Below are the code and all the weights of a small trained network. Each question names an input and a target symbol and asks about switching units off, where a switched-off unit gives its printed mean instead of its output.

import numpy as np


def w(rows, s, z=0):
    codes = np.array(rows[::2]) - 128.0
    scale = np.full(codes.shape[1], s)
    scale[-1] = z or s
    return codes * scale


def norm(h):
    return h / np.sqrt((h * h).mean(-1, keepdims=True) + 1e-5)


def f(y):
    return y / 2 * (1 + np.tanh(0.7978845608 * (y + 0.044715 * y**3)))


def softmax(a):
    e = np.exp(a - a.max(-1, keepdims=True))
    return e / e.sum(-1, keepdims=True)


def log_softmax(a):
    a = a - a.max(-1, keepdims=True)
    return a - np.log(np.exp(a).sum(-1, keepdims=True))


def net(x, mask):
    ids = ['αγδεζηθξπστφψω'.index(c) for c in x.split()]
    T = len(ids)
    res = E[ids] + P[:T]
    u = 0
    for l in range(2):
        q, k, v = (norm(res) @ M[l].T for M in (Q, K, V))
        z = softmax(np.where(np.tri(T) > 0, q @ k.T / 3**0.5, -1e9)) @ v
        res = res + np.where(mask[u], z, O[l][:, -1]) @ O[l][:, :-1]
        u += 1
        y = f(norm(res) @ A[l][:, :-1].T + A[l][:, -1])
        res = res + np.where(mask[u : u + 4], y, B[l][:, -1]) @ B[l][:, :-1]
        u += 4
    return log_softmax(norm(res)[-1] @ U[:, :-1].T + U[:, -1])


Q, K, V, O, A, B = {}, {}, {}, {}, {}, {}
E = w([
[113,103,110,139,103,74,115,140],'α',
[170,140,100,135,1,128,106,86],'γ',
[94,115,129,116,76,151,94,140],'δ',
[180,113,197,133,103,43,131,134],'ε',
[182,184,90,141,118,113,221,105],'ζ',
[125,122,135,118,142,135,142,131],'η',
[109,111,133,139,163,74,137,164],'θ',
[152,79,168,96,96,141,102,76],'ξ',
[90,143,51,131,134,175,139,105],'π',
[167,134,88,160,150,96,88,75],'σ',
[78,108,117,144,165,128,73,114],'τ',
[104,169,110,151,161,137,118,150],'φ',
[125,122,123,118,129,134,144,128],'ψ',
[138,131,131,120,142,144,139,116],'ω',
],0.0091)
P = w([
[113,133,119,138,160,173,149,64],'0',
[168,86,110,108,171,161,113,123],'1',
[116,151,119,82,167,120,119,81],'2',
[84,162,145,180,115,127,173,59],'3',
[181,67,107,165,134,168,132,155],'4',
[157,130,88,18,149,107,80,158],'5',
[60,207,161,115,112,74,144,66],'6',
[136,76,143,252,103,160,186,157],'7',
[187,67,69,104,119,117,111,190],'8',
[96,180,138,76,109,45,115,103],'9',
],0.0031)
Q[0] = w([
[146,136,69,2,190,75,80,126],'0.h1',
[140,29,62,167,177,182,37,135],'0.h1',
[16,150,145,150,160,93,70,43],'0.h1',
],0.0097)
K[0] = w([
[29,146,200,254,99,113,188,21],'0.h1',
[34,170,137,12,213,119,52,30],'0.h1',
[133,6,136,240,213,251,100,123],'0.h1',
],0.0059)
V[0] = w([
[75,39,89,68,53,72,176,109],'0.h1',
[6,109,168,71,131,232,137,203],'0.h1',
[124,130,132,114,166,61,255,231],'0.h1',
],0.0024)
O[0] = w([
[126,188,70,211,201,155,83,83,2],'0.h1',
[48,203,124,86,104,253,108,201,164],'0.h1',
[98,68,143,97,146,211,61,23,14],'0.h1',
],0.0027,0.0009)
A[0] = w([
[90,53,120,122,133,148,87,62,56],'0.n1',
[206,133,179,72,84,196,180,63,115],'0.n2',
[177,118,149,183,117,77,148,88,132],'0.n3',
[56,209,104,173,2,169,18,183,2],'0.n4',
],0.0039,0.0033)
B[0] = w([
[96,82,169,109,147,202,49,53,103],'0.n1',
[35,89,121,113,88,83,147,232,252],'0.n2',
[128,104,110,119,213,22,114,130,150],'0.n3',
[86,114,172,74,121,5,242,179,120],'0.n4',
],0.003,0.0019)
Q[1] = w([
[63,215,122,36,140,32,130,35],'1.h1',
[210,71,108,160,132,98,140,116],'1.h1',
[193,107,49,2,185,147,74,174],'1.h1',
],0.0094)
K[1] = w([
[156,62,167,254,91,168,175,127],'1.h1',
[196,162,152,57,95,83,114,75],'1.h1',
[33,192,178,154,94,91,188,34],'1.h1',
],0.0081)
V[1] = w([
[127,182,89,131,69,123,212,54],'1.h1',
[88,203,112,89,177,82,80,149],'1.h1',
[193,165,255,122,122,138,133,118],'1.h1',
],0.0042)
O[1] = w([
[70,147,171,252,82,125,193,70,151],'1.h1',
[80,201,169,28,109,63,79,82,144],'1.h1',
[47,126,173,121,237,188,193,175,4],'1.h1',
],0.0035,0.0013)
A[1] = w([
[27,114,95,94,151,203,74,191,2],'1.n1',
[38,130,128,115,88,48,6,253,107],'1.n2',
[78,254,83,156,138,72,80,222,133],'1.n3',
[157,79,153,104,63,134,255,159,8],'1.n4',
],0.0049,0.0036)
B[1] = w([
[213,133,224,154,97,130,198,61,160],'1.n1',
[63,93,109,201,122,97,211,125,254],'1.n2',
[167,61,167,221,132,143,84,175,251],'1.n3',
[87,254,178,107,152,102,65,103,237],'1.n4',
],0.0067,0.0021)
U = w([
[84,200,158,107,154,128,59,136,248],'α',
[170,156,120,148,2,104,87,109,20],'γ',
[45,117,144,95,80,119,212,184,91],'δ',
[184,99,179,99,146,28,125,120,66],'ε',
[168,202,88,177,167,95,214,117,2],'ζ',
[176,125,203,110,97,178,194,128,205],'η',
[140,146,92,113,181,148,168,192,104],'θ',
[112,47,146,63,104,147,50,95,165],'ξ',
[102,133,43,128,111,222,125,109,174],'π',
[179,117,72,144,160,96,43,51,49],'σ',
[69,90,162,184,163,127,101,4,39],'τ',
[170,132,171,190,112,170,72,189,188],'φ',
[100,82,114,77,228,143,147,126,140],'ψ',
[142,91,80,112,111,93,133,208,215],'ω',
],0.0082,0.0029)

Each question gives the input, a string of symbols that net reads in full, and the target symbol t.
The units are the heads (3 rows each of Q, K, V and O) and the neurons (one row each of A and B). Each row of codes is followed by its name. A weight is (code - 128) times the scale printed after its matrix; where a second scale follows, it is the last column's (O, A, B and U).
mask holds one flag per unit, layer by layer, with each layer's heads first. A switched-off unit (its flag False) gives its mean, the last column of its rows in O or B, instead of its output. The means were averaged over made-up inputs and are rounded, as every weight is.
A unit's drop is (log p(t) with every unit on - log p(t) with that unit switched off) / (log p(t) with every unit on - log p(t) with every unit switched off).
The circuit of an input: a set's keep is (log p(t) with only the set's units on - log p(t) with every unit switched off) / (log p(t) with every unit on - log p(t) with every unit switched off). Starting from all 10 units, units are removed one at a time, each time the one whose removal leaves the highest keep (on an exact tie, the one counted first), for as long as the keep stays at least 0.8.
circuit, biggest first: the units of the circuit, biggest drop first
most important unit: the unit with the biggest drop
top k neurons: the k neurons with the biggest drops, biggest first
top k neurons in layer l: the k neurons of layer l with the biggest drops, biggest first
input ω η ω σ ω ω ζ φ ω, target τ: circuit, biggest first	[1.h1; 0.h1]
input η θ φ ω ω η ω, target α: most important unit	1.h1
input ω ζ τ η δ ψ ω ω, target π: top 3 neurons in layer 1	[1.n3; 1.n4; 1.n1]
input η ω φ ζ ω ω ψ α ψ η, target σ: circuit, biggest first	[0.h1; 1.n2; 1.h1]
input η ω ψ ω ζ ε ω δ ω ψ, target φ: circuit, biggest first	[0.h1; 1.n3]
input η τ ω η τ ω ω ψ ω ω, target π: circuit, biggest first	[0.h1; 1.h1; 1.n3; 1.n1]
input ζ τ η φ, target φ: top 2 neurons	[1.n3; 0.n2]
input η η ξ η φ ω ω, target δ: top 2 neurons	[0.n2; 1.n4]
input θ ζ θ ω η, target ξ: circuit, biggest first	[0.h1; 1.h1]
input ψ γ γ ω ω, target ζ: circuit, biggest first	[0.h1; 1.n3]
input τ τ ε ω η, target ψ: circuit, biggest first	[0.h1; 1.h1; 1.n3]
input ε η ω ω π ω ω, target γ: circuit, biggest first	[1.h1; 1.n2]
input ω ω φ τ σ η η, target ε: circuit, biggest first	[0.h1; 1.n2]
input τ φ ψ, target ω: top neuron	[1.n4]
input ω ω ω η ω ω η η ω ω, target η: circuit, biggest first	[0.h1; 1.n1; 1.h1; 0.n2]
input α η ω ω η ω ω ω ω ω, target α: top 2 neurons	[1.n4; 1.n2]
input ω ξ η ω η η ψ, target η: circuit, biggest first	[0.h1; 1.n1; 1.h1]
input ζ θ ψ, target τ: top 2 neurons	[1.n2; 0.n1]
input τ σ τ δ τ τ ω ω, target ω: top 3 neurons	[1.n4; 1.n1; 1.n2]
input ω η η φ ω α η ω, target σ: top 2 neurons	[1.n2; 1.n3]
input φ σ ω, target δ: most important unit	0.n2
